Below are the code and all the weights of a small trained network. Each question names an input and a class and asks about switching units off, where a switched-off unit gives its printed mean instead of its output.

import numpy as np


def w(rows, s, z=0):
    codes = np.array(rows[::2]) - 128.0
    scale = np.full(codes.shape[1], s)
    scale[-1] = z or s
    return codes * scale


def f(y):
    return np.maximum(y, 0)


def log_softmax(a):
    a = a - a.max(-1, keepdims=True)
    return a - np.log(np.exp(a).sum(-1, keepdims=True))


def net(x, mask):
    res = np.array(x, float).reshape(1, 5) / 4 @ E
    y = f(res @ A[0][:, :-1].T + A[0][:, -1])
    res = res + np.where(mask, y, B[0][:, -1]) @ B[0][:, :-1]
    return log_softmax(res[-1] @ U[:, :-1].T + U[:, -1])


A, B = {}, {}
E = w([
[206,141,1,103,74,27],'x0',
[25,227,64,132,196,99],'x1',
[129,139,131,103,118,137],'x2',
[109,104,126,124,128,113],'x3',
[47,119,63,221,23,236],'x4',
],0.0057)
A[0] = w([
[142,163,68,147,91,54,78],'neuron 1',
[160,165,71,125,74,74,39],'neuron 2',
[96,105,217,142,172,168,97],'neuron 3',
[103,178,81,123,195,138,48],'neuron 4',
[73,90,40,195,49,160,123],'neuron 5',
[68,223,88,96,181,142,57],'neuron 6',
[68,148,254,164,204,166,46],'neuron 7',
[174,128,81,72,90,107,151],'neuron 8',
[99,98,124,161,31,176,120],'neuron 9',
[195,69,167,107,34,173,50],'neuron 10',
[94,155,121,127,57,152,47],'neuron 11',
[111,132,96,190,81,163,5],'neuron 12',
[59,187,91,138,109,129,130],'neuron 13',
[191,125,196,99,191,53,35],'neuron 14',
[171,101,34,108,97,81,81],'neuron 15',
[77,126,129,183,93,204,102],'neuron 16',
[27,95,195,133,196,192,57],'neuron 17',
[52,223,78,137,167,131,115],'neuron 18',
[165,137,189,147,212,70,80],'neuron 19',
[72,186,57,117,158,73,142],'neuron 20',
[201,76,135,156,64,185,169],'neuron 21',
[113,125,82,172,99,190,8],'neuron 22',
[194,58,150,109,88,144,57],'neuron 23',
[195,85,182,30,150,105,125],'neuron 24',
[173,126,30,136,113,77,75],'neuron 25',
[176,68,145,102,67,109,69],'neuron 26',
[126,59,105,159,51,187,113],'neuron 27',
],0.0067,0.0032)
B[0] = w([
[172,59,101,88,93,195,192],'neuron 1',
[163,80,92,59,19,215,181],'neuron 2',
[169,96,63,88,82,208,219],'neuron 3',
[93,97,225,125,80,118,175],'neuron 4',
[92,177,85,76,189,72,247],'neuron 5',
[112,79,239,151,53,88,211],'neuron 6',
[158,68,81,73,45,234,251],'neuron 7',
[166,81,107,154,89,183,209],'neuron 8',
[64,190,84,93,174,75,212],'neuron 9',
[103,117,206,166,93,77,193],'neuron 10',
[61,192,89,46,179,99,159],'neuron 11',
[56,211,102,40,83,89,167],'neuron 12',
[128,130,179,185,139,62,212],'neuron 13',
[30,201,88,34,168,63,236],'neuron 14',
[150,85,113,117,45,220,208],'neuron 15',
[104,149,75,89,161,110,224],'neuron 16',
[190,70,105,77,79,195,242],'neuron 17',
[116,86,254,197,59,86,244],'neuron 18',
[47,194,47,49,135,114,218],'neuron 19',
[148,84,200,200,96,101,230],'neuron 20',
[123,131,214,181,162,97,218],'neuron 21',
[64,179,105,23,111,79,170],'neuron 22',
[76,112,217,161,87,76,185],'neuron 23',
[94,192,89,105,188,47,253],'neuron 24',
[200,84,119,77,55,217,205],'neuron 25',
[110,96,177,164,87,94,183],'neuron 26',
[63,192,130,114,178,65,203],'neuron 27',
],0.0052,0.0044)
U = w([
[75,202,58,56,179,75,68],'0',
[155,46,81,95,95,254,75],'1',
[134,123,112,173,177,126,255],'2',
[111,88,238,205,119,70,68],'3',
],0.0097)

Each question gives the input, the list of numbers given to net, and the class t.
The units are the neurons (one row each of A and B). Each row of codes is followed by its name. A weight is (code - 128) times the scale printed after its matrix; where a second scale follows, it is the last column's (A, B and U).
mask holds one flag per neuron, in row order. A switched-off neuron (its flag False) gives its mean, the last column of its row in B, instead of its output. The means were averaged over made-up inputs and are rounded, as every weight is.
A unit's drop is (log p(t) with every unit on - log p(t) with that unit switched off) / (log p(t) with every unit on - log p(t) with every unit switched off).
The circuit of an input: a set's keep is (log p(t) with only the set's units on - log p(t) with every unit switched off) / (log p(t) with every unit on - log p(t) with every unit switched off). Starting from the 12 units with the biggest drops (on a tie, the unit counted first), units are removed one at a time, each time the one whose removal leaves the highest keep (on an exact tie, the one counted first), for as long as the keep stays at least 0.8.
units of the circuit, in order: the units of the circuit, biggest drop first
k most important neurons: the k neurons with the biggest drops, biggest first
drop when u is switched off: that unit's drop, to one decimal
input [2,0,0,7,4], class 0: units of the circuit, in order -> (neuron 5; neuron 9; neuron 27)
input [5,6,-2,8,5], class 3: 2 most important neurons -> (neuron 18; neuron 20)
input [7,-8,-2,-1,0], class 3: units of the circuit, in order -> (neuron 10; neuron 23)
input [1,-5,4,-7,-8], class 0: units of the circuit, in order -> (neuron 14)
input [-4,6,-2,-5,2], class 3: units of the circuit, in order -> (neuron 18; neuron 6)
input [-8,8,-3,-1,2], class 1: 3 most important neurons -> (neuron 7; neuron 17; neuron 3)
input [-4,5,-4,5,1], class 3: units of the circuit, in order -> (neuron 18; neuron 6)
input [-2,-7,2,5,4], class 3: units of the circuit, in order -> (neuron 10; neuron 21)
input [-7,5,0,-7,5], class 1: 4 most important neurons -> (neuron 7; neuron 17; neuron 3; neuron 24)
input [-8,8,7,1,2], class 1: 2 most important neurons -> (neuron 7; neuron 17)
input [-6,7,-5,-8,-6], class 3: drop when neuron 20 is switched off -> 0.2
input [-3,-2,-2,6,3], class 0: drop when neuron 27 is switched off -> 0.3
input [5,1,3,-7,-3], class 1: drop when neuron 25 is switched off -> 0.1
input [-3,-6,2,8,5], class 3: units of the circuit, in order -> (neuron 21)
input [1,-4,8,-6,-8], class 0: drop when neuron 14 is switched off -> 0.2
